Below are the code and all the weights of a small trained network. Each question names an input and a class and asks about switching units off, where a switched-off unit gives its printed mean instead of its output.

import numpy as np


def w(rows, s, z=0):
    codes = np.array(rows[::2]) - 128.0
    scale = np.full(codes.shape[1], s)
    scale[-1] = z or s
    return codes * scale


def f(y):
    return np.maximum(y, 0)


def log_softmax(a):
    a = a - a.max(-1, keepdims=True)
    return a - np.log(np.exp(a).sum(-1, keepdims=True))


def net(x, mask):
    res = np.array(x, float).reshape(1, 5) / 4 @ E
    y = f(res @ A[0][:, :-1].T + A[0][:, -1])
    res = res + np.where(mask, y, B[0][:, -1]) @ B[0][:, :-1]
    return log_softmax(res[-1] @ U[:, :-1].T + U[:, -1])


A, B = {}, {}
E = w([
[200,136,176],'x0',
[178,47,254],'x1',
[206,29,72],'x2',
[131,126,101],'x3',
[205,232,112],'x4',
],0.008)
A[0] = w([
[178,127,152,164],'n0',
[123,229,170,145],'n1',
[141,106,174,61],'n2',
[124,69,31,61],'n3',
[120,182,161,100],'n4',
[170,146,81,172],'n5',
[100,195,185,128],'n6',
[128,73,115,112],'n7',
[93,78,194,144],'n8',
[140,118,70,94],'n9',
[153,82,169,75],'n10',
[4,163,112,95],'n11',
[222,123,144,165],'n12',
[96,190,149,114],'n13',
[88,118,234,159],'n14',
[144,161,155,255],'n15',
[127,40,85,117],'n16',
[190,187,56,125],'n17',
[90,96,252,150],'n18',
[100,40,156,167],'n19',
[215,148,106,137],'n20',
[190,88,175,130],'n21',
],0.014,0.0072)
B[0] = w([
[160,58,105,192],'n0',
[59,143,2,254],'n1',
[178,164,123,158],'n2',
[100,246,154,191],'n3',
[96,196,121,183],'n4',
[116,97,134,210],'n5',
[138,160,72,219],'n6',
[93,141,56,166],'n7',
[162,84,79,207],'n8',
[109,162,192,169],'n9',
[164,105,116,175],'n10',
[169,130,99,236],'n11',
[185,31,129,223],'n12',
[170,172,49,202],'n13',
[133,95,79,233],'n14',
[40,46,76,243],'n15',
[84,164,100,197],'n16',
[159,136,166,245],'n17',
[158,105,83,248],'n18',
[137,80,77,221],'n19',
[184,85,217,209],'n20',
[167,63,119,209],'n21',
],0.0079,0.0093)
U = w([
[168,102,57,204],'0',
[55,99,97,254],'1',
[152,184,205,39],'2',
[26,207,8,36],'3',
[145,92,146,8],'4',
],0.012,0.0054)

Each question gives the input, the list of numbers given to net, and the class t.
The units are the neurons (one row each of A and B). Each row of codes is followed by its name. A weight is (code - 128) times the scale printed after its matrix; where a second scale follows, it is the last column's (A, B and U).
mask holds one flag per neuron, in row order. A switched-off neuron (its flag False) gives its mean, the last column of its row in B, instead of its output. The means were averaged over made-up inputs and are rounded, as every weight is.
A unit's drop is (log p(t) with every unit on - log p(t) with that unit switched off) / (log p(t) with every unit on - log p(t) with every unit switched off).
The circuit of an input: a set's keep is (log p(t) with only the set's units on - log p(t) with every unit switched off) / (log p(t) with every unit on - log p(t) with every unit switched off). Starting from the 12 units with the biggest drops (on a tie, the unit counted first), units are removed one at a time, each time the one whose removal leaves the highest keep (on an exact tie, the one counted first), for as long as the keep stays at least 0.8.
circuit, biggest first: the units of the circuit, biggest drop first
unit that matters most: the unit with the biggest drop
top k neurons: the k neurons with the biggest drops, biggest first
drop of u: that unit's drop, to one decimal
input [5,6,6,8,6], class 4: unit that matters most : n20
input [2,1,-5,-6,-3], class 3: circuit, biggest first : n12, n20
input [-1,-3,6,-4,-1], class 3: top 2 neurons : n3, n16
input [4,5,4,5,3], class 4: circuit, biggest first : n1, n20
input [2,-1,-6,3,-8], class 0: circuit, biggest first : n11, n8
input [-1,6,-7,0,1], class 3: top 3 neurons : n1, n12, n20
input [-3,7,3,4,7], class 4: top 2 neurons : n1, n20
input [4,2,7,1,6], class 4: top 2 neurons : n20, n1
input [7,-5,-2,-6,-5], class 3: top 3 neurons : n12, n20, n21
input [-2,4,-4,1,8], class 3: drop of n1 : 0.6
input [4,-1,-4,5,7], class 3: drop of n1 : 1.2
input [-3,-5,7,5,8], class 2: drop of n17 : 0.0
